Below are the code and all the weights of a small trained network. Each question names an input and a target symbol and asks about switching units off, where a switched-off unit gives its printed mean instead of its output.

import numpy as np


def w(rows, s, z=0):
    codes = np.array(rows[::2]) - 128.0
    scale = np.full(codes.shape[1], s)
    scale[-1] = z or s
    return codes * scale


def f(y):
    return y / 2 * (1 + np.tanh(0.7978845608 * (y + 0.044715 * y**3)))


def softmax(a):
    e = np.exp(a - a.max(-1, keepdims=True))
    return e / e.sum(-1, keepdims=True)


def log_softmax(a):
    a = a - a.max(-1, keepdims=True)
    return a - np.log(np.exp(a).sum(-1, keepdims=True))


def net(x, mask):
    ids = ['ΔΘΣβεζξψ'.index(c) for c in x.split()]
    T = len(ids)
    res = E[ids] + P[:T]
    r = res
    for j in range(3):
        rows = slice(3 * j, 3 * j + 3)
        q, k, v = (r @ M[0][rows].T for M in (Q, K, V))
        z = softmax(np.where(np.tri(T) > 0, q @ k.T / 3**0.5, -1e9)) @ v
        o = O[0][rows]
        res = res + np.where(mask[j], z, o[:, -1]) @ o[:, :-1]
    y = f(res @ A[0][:, :-1].T + A[0][:, -1])
    res = res + np.where(mask[3:11], y, B[0][:, -1]) @ B[0][:, :-1]
    return log_softmax(res[-1] @ U[:, :-1].T + U[:, -1])


Q, K, V, O, A, B = {}, {}, {}, {}, {}, {}
E = w([
[11,123,103,66,143],'Δ',
[170,219,153,176,6],'Θ',
[49,116,108,75,144],'Σ',
[190,26,84,77,99],'β',
[184,143,144,108,220],'ε',
[25,147,124,129,192],'ζ',
[90,109,80,21,127],'ξ',
[76,64,100,164,131],'ψ',
],0.014)
P = w([
[77,62,255,168,94],'0',
[101,121,166,131,109],'1',
[104,133,135,123,112],'2',
[117,139,117,115,114],'3',
[140,140,107,120,118],'4',
[148,143,102,127,125],'5',
[149,143,94,133,126],'6',
],0.0097)
Q[0] = w([
[137,132,229,43,118],'head 1',
[167,47,145,190,134],'head 1',
[144,51,207,176,144],'head 1',
[113,217,111,187,2],'head 2',
[149,44,26,112,177],'head 2',
[175,86,122,118,52],'head 2',
[80,207,97,88,103],'head 3',
[76,131,203,151,113],'head 3',
[50,148,173,59,89],'head 3',
],0.0077)
K[0] = w([
[73,52,86,58,255],'head 1',
[66,89,134,134,52],'head 1',
[17,85,122,129,74],'head 1',
[49,117,77,88,197],'head 2',
[198,165,103,171,30],'head 2',
[173,103,37,109,122],'head 2',
[231,108,126,165,117],'head 3',
[96,99,51,116,93],'head 3',
[124,67,40,203,124],'head 3',
],0.0079)
V[0] = w([
[136,127,69,165,50],'head 1',
[173,200,132,136,133],'head 1',
[141,88,119,93,218],'head 1',
[150,125,127,94,129],'head 2',
[87,112,87,92,185],'head 2',
[139,185,95,121,76],'head 2',
[137,104,112,106,169],'head 3',
[116,8,122,121,90],'head 3',
[169,224,93,124,82],'head 3',
],0.014)
O[0] = w([
[94,131,47,63,44,48],'head 1',
[65,161,152,81,150,45],'head 1',
[255,150,133,200,242,167],'head 1',
[126,125,197,123,238,127],'head 2',
[153,57,92,169,170,167],'head 2',
[110,178,176,47,64,70],'head 2',
[169,83,69,126,247,136],'head 3',
[208,38,123,32,65,215],'head 3',
[62,237,117,149,93,2],'head 3',
],0.0074,0.007)
A[0] = w([
[108,185,177,213,196,57],'neuron 1',
[184,134,154,96,151,152],'neuron 2',
[100,139,62,78,104,56],'neuron 3',
[127,84,216,254,197,219],'neuron 4',
[134,104,211,163,95,143],'neuron 5',
[63,250,166,108,60,2],'neuron 6',
[1,209,106,181,188,200],'neuron 7',
[169,128,133,155,203,15],'neuron 8',
],0.008,0.0042)
B[0] = w([
[133,191,10,167,92,154],'neuron 1',
[30,193,138,215,74,177],'neuron 2',
[105,41,142,60,137,140],'neuron 3',
[163,116,140,14,95,249],'neuron 4',
[16,169,219,181,123,143],'neuron 5',
[188,30,56,232,243,175],'neuron 6',
[155,154,207,8,191,151],'neuron 7',
[54,2,101,133,84,189],'neuron 8',
],0.0067,0.016)
U = w([
[189,77,180,108,185,99],'Δ',
[192,136,1,164,175,143],'Θ',
[66,152,116,119,68,169],'Σ',
[88,117,157,222,123,90],'β',
[189,213,244,119,133,254],'ε',
[105,134,156,142,131,63],'ζ',
[95,128,152,139,137,27],'ξ',
[145,184,162,64,32,165],'ψ',
],0.0096,0.0077)

Each question gives the input, a string of symbols that net reads in full, and the target symbol t.
The units are the heads (3 rows each of Q, K, V and O) and the neurons (one row each of A and B). Each row of codes is followed by its name. A weight is (code - 128) times the scale printed after its matrix; where a second scale follows, it is the last column's (O, A, B and U).
mask holds one flag per unit, heads first, then neurons. A switched-off unit (its flag False) gives its mean, the last column of its rows in O or B, instead of its output. The means were averaged over made-up inputs and are rounded, as every weight is.
A unit's drop is (log p(t) with every unit on - log p(t) with that unit switched off) / (log p(t) with every unit on - log p(t) with every unit switched off).
The circuit of an input: a set's keep is (log p(t) with only the set's units on - log p(t) with every unit switched off) / (log p(t) with every unit on - log p(t) with every unit switched off). Starting from all 11 units, units are removed one at a time, each time the one whose removal leaves the highest keep (on an exact tie, the one counted first), for as long as the keep stays at least 0.8.
units of the circuit, in order: the units of the circuit, biggest drop first
k most important neurons: the k neurons with the biggest drops, biggest first
which heads matter: for each layer, one digit per head in row order, 1 if its drop is at least 0.15 and else 0, layers parted by /
drop of u: that unit's drop, to one decimal
input Σ ψ Θ Σ Δ, target Σ: which heads matter : 100
input β β ζ ξ Σ Θ, target ψ: 2 most important neurons : [neuron 6; neuron 8]
input ψ ζ β Θ ξ ζ, target ψ: units of the circuit, in order : [head 1; neuron 6]
input β Θ β ξ Δ, target ψ: units of the circuit, in order : [head 2; neuron 6]
input ζ ε ε Θ, target ε: which heads matter : 101
input Σ ε ξ Θ ξ Σ, target ε: which heads matter : 001
input ε ξ ε ξ ξ Θ, target ε: units of the circuit, in order : [neuron 8; head 3]
input ψ ζ Δ ε Θ ζ, target ε: which heads matter : 001
input ψ ψ Θ, target Σ: which heads matter : 100
input ξ ε Θ Σ ξ ξ Δ, target ε: which heads matter : 001
input ζ ξ Θ Σ Θ, target Θ: which heads matter : 101
input Σ ξ Θ, target β: 4 most important neurons : [neuron 4; neuron 6; neuron 5; neuron 1]
input β Θ ξ ζ, target ψ: 2 most important neurons : [neuron 8; neuron 2]
input Σ ψ Θ, target Σ: units of the circuit, in order : [head 1; neuron 4]
input Θ Σ β ζ Σ, target ψ: units of the circuit, in order : [head 2]
input Θ ε ξ ζ, target ε: which heads matter : 000
input Θ β Δ, target ψ: which heads matter : 011
input Θ ψ Σ, target Σ: 2 most important neurons : [neuron 4; neuron 7]
input ξ ξ Θ, target β: most important neuron : [neuron 4]
input ζ ζ ζ ξ Θ Θ, target Θ: 4 most important neurons : [neuron 6; neuron 2; neuron 4; neuron 8]
input Θ ε Δ ε Δ, target ε: most important neuron : [neuron 7]
input Θ Δ ε ξ, target ε: 2 most important neurons : [neuron 8; neuron 7]
input ε ξ ε ξ ζ ξ ε, target Θ: drop of neuron 1 : 1.1
input ζ ζ Θ ε, target ε: drop of head 2 : 0.4
input ζ ψ β Θ ξ, target ψ: drop of head 3 : -0.1
input Σ Δ β β ζ Θ β, target ψ: drop of head 2 : 0.5
input β ξ ε ξ Θ ψ, target Σ: most important neuron : [neuron 4]
